Here is a tiny trained network, its code and every weight. The questions are about switching its units off for an input and a class, where a switched-off unit gives its printed mean instead of its output.

import numpy as np


def w(rows, s, z=0):
    codes = np.array(rows[::2]) - 128.0
    scale = np.full(codes.shape[1], s)
    scale[-1] = z or s
    return codes * scale


def f(y):
    return y / 2 * (1 + np.tanh(0.7978845608 * (y + 0.044715 * y**3)))


def log_softmax(a):
    a = a - a.max(-1, keepdims=True)
    return a - np.log(np.exp(a).sum(-1, keepdims=True))


def net(x, mask):
    res = np.array(x, float).reshape(1, 4) / 4 @ E
    y = f(res @ A[0][:, :-1].T + A[0][:, -1])
    res = res + np.where(mask, y, B[0][:, -1]) @ B[0][:, :-1]
    return log_softmax(res[-1] @ U[:, :-1].T + U[:, -1])


A, B = {}, {}
E = w([
[64,192,172,69,159],'x0',
[55,107,2,77,149],'x1',
[116,217,90,254,187],'x2',
[154,61,151,130,247],'x3',
],0.0062)
A[0] = w([
[177,47,81,198,84,41],'neuron 1',
[130,158,105,209,167,77],'neuron 2',
[142,117,159,139,124,60],'neuron 3',
[136,106,125,121,163,34],'neuron 4',
[125,167,115,126,59,88],'neuron 5',
[132,136,76,100,139,89],'neuron 6',
[116,118,126,121,125,66],'neuron 7',
[120,174,96,176,165,102],'neuron 8',
[100,102,61,114,137,63],'neuron 9',
[117,124,134,129,132,92],'neuron 10',
[102,120,76,113,124,48],'neuron 11',
[197,56,67,184,100,28],'neuron 12',
[176,116,209,176,109,87],'neuron 13',
[97,108,70,115,142,111],'neuron 14',
[152,55,141,84,84,92],'neuron 15',
[106,104,50,111,139,72],'neuron 16',
[141,128,113,137,104,52],'neuron 17',
[148,74,137,128,217,87],'neuron 18',
[125,96,147,66,109,96],'neuron 19',
[126,71,150,73,117,109],'neuron 20',
[113,122,70,105,133,67],'neuron 21',
[131,62,151,141,215,63],'neuron 22',
[129,156,108,159,146,142],'neuron 23',
[114,118,135,139,146,59],'neuron 24',
[119,119,126,125,127,94],'neuron 25',
[142,91,135,132,196,122],'neuron 26',
[111,152,119,138,57,81],'neuron 27',
[125,174,97,144,2,73],'neuron 28',
[66,210,190,45,190,3],'neuron 29',
[111,139,109,180,149,97],'neuron 30',
[161,140,212,156,102,84],'neuron 31',
[140,111,128,121,165,71],'neuron 32',
],0.015,0.0047)
B[0] = w([
[55,83,127,217,91,211],'neuron 1',
[152,199,137,91,45,221],'neuron 2',
[126,148,117,139,153,129],'neuron 3',
[134,103,111,122,134,130],'neuron 4',
[147,77,104,85,129,189],'neuron 5',
[132,146,133,144,168,157],'neuron 6',
[121,125,140,127,128,115],'neuron 7',
[137,188,162,93,56,209],'neuron 8',
[124,152,165,139,194,187],'neuron 9',
[133,130,117,145,126,117],'neuron 10',
[113,141,144,121,182,160],'neuron 11',
[46,70,119,202,96,208],'neuron 12',
[134,184,138,147,231,222],'neuron 13',
[130,160,152,146,191,194],'neuron 14',
[133,219,134,125,44,235],'neuron 15',
[127,177,140,155,205,201],'neuron 16',
[117,97,131,128,117,118],'neuron 17',
[181,50,98,77,132,236],'neuron 18',
[151,206,114,127,66,206],'neuron 19',
[142,178,170,89,59,224],'neuron 20',
[129,144,153,132,181,169],'neuron 21',
[161,57,94,66,138,232],'neuron 22',
[132,177,125,110,100,175],'neuron 23',
[129,116,126,131,118,116],'neuron 24',
[129,128,128,120,132,120],'neuron 25',
[154,83,95,85,129,209],'neuron 26',
[144,90,86,92,131,182],'neuron 27',
[194,24,95,65,136,255],'neuron 28',
[37,42,114,251,85,218],'neuron 29',
[138,179,132,126,84,173],'neuron 30',
[107,179,164,132,224,208],'neuron 31',
[131,107,115,109,130,139],'neuron 32',
],0.033,0.0061)
U = w([
[126,223,172,127,79,132],'0',
[152,88,110,95,172,123],'1',
[103,197,194,170,254,37],'2',
[37,113,153,224,113,254],'3',
],0.0073,0.002)

Each question gives the input, the list of numbers given to net, and the class t.
The units are the neurons (one row each of A and B). Each row of codes is followed by its name. A weight is (code - 128) times the scale printed after its matrix; where a second scale follows, it is the last column's (A, B and U).
mask holds one flag per neuron, in row order. A switched-off neuron (its flag False) gives its mean, the last column of its row in B, instead of its output. The means were averaged over made-up inputs and are rounded, as every weight is.
A unit's drop is (log p(t) with every unit on - log p(t) with that unit switched off) / (log p(t) with every unit on - log p(t) with every unit switched off).
The circuit of an input: a set's keep is (log p(t) with only the set's units on - log p(t) with every unit switched off) / (log p(t) with every unit on - log p(t) with every unit switched off). Starting from the 12 units with the biggest drops (on a tie, the unit counted first), units are removed one at a time, each time the one whose removal leaves the highest keep (on an exact tie, the one counted first), for as long as the keep stays at least 0.8.
circuit, biggest first: the units of the circuit, biggest drop first
most important unit: the unit with the biggest drop
k most important neurons: the k neurons with the biggest drops, biggest first
drop of u: that unit's drop, to one decimal
input [-8,-7,2,0], class 3: circuit, biggest first -> neuron 1
input [8,7,-8,6], class 0: 3 most important neurons -> neuron 20; neuron 19; neuron 15
input [8,5,6,-8], class 1: 4 most important neurons -> neuron 28; neuron 5; neuron 27; neuron 1
input [7,-7,-8,8], class 0: 3 most important neurons -> neuron 20; neuron 15; neuron 19
input [7,8,-8,3], class 0: 3 most important neurons -> neuron 20; neuron 19; neuron 15
input [-7,5,8,8], class 0: 2 most important neurons -> neuron 2; neuron 8
input [-7,-6,1,-2], class 3: 3 most important neurons -> neuron 1; neuron 12; neuron 16
input [-4,6,-7,7], class 0: 2 most important neurons -> neuron 15; neuron 20
input [-7,-8,-7,-8], class 1: 3 most important neurons -> neuron 28; neuron 5; neuron 27
input [6,-5,5,-6], class 1: 2 most important neurons -> neuron 28; neuron 15
input [-7,7,-2,5], class 2: 2 most important neurons -> neuron 16; neuron 9
input [-1,8,5,7], class 2: 2 most important neurons -> neuron 16; neuron 14
input [-2,-7,0,-5], class 2: 2 most important neurons -> neuron 31; neuron 13
input [3,6,2,-7], class 1: most important unit -> neuron 28
input [8,7,0,4], class 3: 3 most important neurons -> neuron 29; neuron 13; neuron 31
input [8,-1,4,6], class 3: 2 most important neurons -> neuron 29; neuron 28
input [3,-6,-3,-7], class 1: drop of neuron 28 -> 0.8
input [-8,-1,-4,-6], class 3: drop of neuron 12 -> 0.6
input [5,0,0,2], class 3: drop of neuron 24 -> 0.0
input [8,4,-2,2], class 3: circuit, biggest first -> neuron 29
input [-4,-5,-5,-7], class 1: drop of neuron 28 -> 2.4
